Below is a small trained network, with its code and all its weights. Each question gives an input and a target symbol and asks what happens when units are switched off, that is, made to give their printed mean instead of their output.

import numpy as np


def w(rows, s, z=0):
    codes = np.array(rows[::2]) - 128.0
    scale = np.full(codes.shape[1], s)
    scale[-1] = z or s
    return codes * scale


def f(y):
    return np.maximum(y, 0)


def softmax(a):
    e = np.exp(a - a.max(-1, keepdims=True))
    return e / e.sum(-1, keepdims=True)


def log_softmax(a):
    a = a - a.max(-1, keepdims=True)
    return a - np.log(np.exp(a).sum(-1, keepdims=True))


def net(x, mask):
    ids = ['δεζλμφψ'.index(c) for c in x.split()]
    T = len(ids)
    res = E[ids] + P[:T]
    r = res
    for j in range(3):
        rows = slice(4 * j, 4 * j + 4)
        q, k, v = (r @ M[0][rows].T for M in (Q, K, V))
        z = softmax(np.where(np.tri(T) > 0, q @ k.T / 4**0.5, -1e9)) @ v
        o = O[0][rows]
        res = res + np.where(mask[j], z, o[:, -1]) @ o[:, :-1]
    y = f(res @ A[0][:, :-1].T + A[0][:, -1])
    res = res + np.where(mask[3:7], y, B[0][:, -1]) @ B[0][:, :-1]
    return log_softmax(res[-1] @ U[:, :-1].T + U[:, -1])


Q, K, V, O, A, B = {}, {}, {}, {}, {}, {}
E = w([
[89,100,141],'δ',
[136,145,134],'ε',
[99,99,143],'ζ',
[134,155,129],'λ',
[55,137,106],'μ',
[254,137,163],'φ',
[202,86,175],'ψ',
],0.0085)
P = w([
[58,196,137],'0',
[187,208,198],'1',
[112,167,58],'2',
[62,182,200],'3',
[159,143,121],'4',
[155,140,48],'5',
[43,148,186],'6',
[147,91,110],'7',
[197,128,35],'8',
[25,110,193],'9',
[142,36,113],'10',
[228,98,1],'11',
[66,125,182],'12',
[147,34,101],'13',
],0.014)
Q[0] = w([
[112,111,191],'h1',
[158,116,5],'h1',
[148,145,103],'h1',
[112,134,169],'h1',
[120,155,116],'h2',
[106,140,130],'h2',
[118,128,72],'h2',
[112,130,122],'h2',
[137,138,47],'h3',
[149,119,121],'h3',
[191,114,134],'h3',
[170,147,88],'h3',
],0.022)
K[0] = w([
[230,194,114],'h1',
[96,100,193],'h1',
[67,159,164],'h1',
[162,108,33],'h1',
[100,141,131],'h2',
[94,133,121],'h2',
[96,31,130],'h2',
[132,117,149],'h2',
[138,179,142],'h3',
[103,113,181],'h3',
[50,190,137],'h3',
[120,253,149],'h3',
],0.014)
V[0] = w([
[107,44,123],'h1',
[161,40,146],'h1',
[118,46,156],'h1',
[253,104,166],'h1',
[97,41,130],'h2',
[15,224,124],'h2',
[119,153,188],'h2',
[139,111,1],'h2',
[117,197,101],'h3',
[61,164,109],'h3',
[109,100,45],'h3',
[177,188,176],'h3',
],0.013)
O[0] = w([
[81,83,217,78],'h1',
[146,133,182,41],'h1',
[136,68,194,79],'h1',
[193,212,136,28],'h1',
[129,215,146,77],'h2',
[142,75,193,255],'h2',
[170,77,184,163],'h2',
[71,182,116,85],'h2',
[119,218,152,186],'h3',
[80,162,135,186],'h3',
[1,118,183,93],'h3',
[215,149,158,168],'h3',
],0.0079,0.007)
A[0] = w([
[97,162,125,96],'n1',
[95,7,119,163],'n2',
[217,51,154,253],'n3',
[31,122,160,125],'n4',
],0.011,0.0044)
B[0] = w([
[69,173,153,134],'n1',
[220,102,181,254],'n2',
[24,137,172,250],'n3',
[80,109,11,205],'n4',
],0.011,0.0099)
U = w([
[155,100,254,118],'δ',
[98,143,85,55],'ε',
[190,158,246,253],'ζ',
[199,131,100,65],'λ',
[251,46,164,105],'μ',
[208,160,91,110],'φ',
[152,161,127,94],'ψ',
],0.0094,0.0053)

Each question gives the input, a string of symbols that net reads in full, and the target symbol t.
The units are the heads (4 rows each of Q, K, V and O) and the neurons (one row each of A and B). Each row of codes is followed by its name. A weight is (code - 128) times the scale printed after its matrix; where a second scale follows, it is the last column's (O, A, B and U).
mask holds one flag per unit, heads first, then neurons. A switched-off unit (its flag False) gives its mean, the last column of its rows in O or B, instead of its output. The means were averaged over made-up inputs and are rounded, as every weight is.
A unit's drop is (log p(t) with every unit on - log p(t) with that unit switched off) / (log p(t) with every unit on - log p(t) with every unit switched off).
The circuit of an input: a set's keep is (log p(t) with only the set's units on - log p(t) with every unit switched off) / (log p(t) with every unit on - log p(t) with every unit switched off). Starting from all 7 units, units are removed one at a time, each time the one whose removal leaves the highest keep (on an exact tie, the one counted first), for as long as the keep stays at least 0.8.
units of the circuit, in order: the units of the circuit, biggest drop first
most important unit: the unit with the biggest drop
top k neurons: the k neurons with the biggest drops, biggest first
heads that matter: for each layer, one digit per head in row order, 1 if its drop is at least 0.15 and else 0, layers parted by /
input φ φ λ ζ λ μ δ μ ψ, target δ: heads that matter	100
input μ ζ ε, target μ: units of the circuit, in order	[h1, h2, n2]
input ψ μ μ φ δ μ δ φ δ, target δ: most important unit	h1
input φ δ ζ, target φ: heads that matter	100
input ψ ζ δ ψ δ μ μ μ ζ ε, target ε: units of the circuit, in order	[n4, h3]
input ε μ μ ψ μ μ δ ψ μ λ ψ, target ζ: units of the circuit, in order	[h2, n4, h1]
input ζ ζ δ φ μ μ ε λ μ ζ μ λ, target ζ: units of the circuit, in order	[h1, h2, n4]
input ζ ε μ μ μ μ, target μ: units of the circuit, in order	[h1, n2]
input μ φ ε ε μ φ ζ μ ε ε, target ε: heads that matter	101
input δ φ δ, target δ: units of the circuit, in order	[n3, h3, n4, h2]
input φ μ δ ζ μ δ φ μ ζ δ ε φ, target δ: units of the circuit, in order	[h1, n3]
input φ ψ μ, target φ: units of the circuit, in order	[h1, h3]
input φ μ δ, target φ: units of the circuit, in order	[h1, n3]
input ζ ε φ φ φ δ ε μ μ ζ δ δ, target ζ: most important unit	h1
input ζ μ ψ ζ φ δ ζ ζ μ φ μ μ ζ, target ε: heads that matter	011
input φ μ μ μ δ μ μ μ ε ζ μ ζ λ, target ε: units of the circuit, in order	[h3, n4]
input φ μ μ, target φ: units of the circuit, in order	[n3, h1]
input μ ζ μ φ ε μ ψ, target μ: top 3 neurons	[n2, n3, n4]
input φ ε δ, target φ: top 2 neurons	[n2, n3]
input μ δ δ ζ ζ δ φ λ μ φ ε, target ζ: most important unit	n4
input δ ε δ ψ ε μ ζ μ φ ζ μ μ, target ζ: heads that matter	111
input ζ μ μ δ φ φ ε λ φ μ, target ζ: heads that matter	100
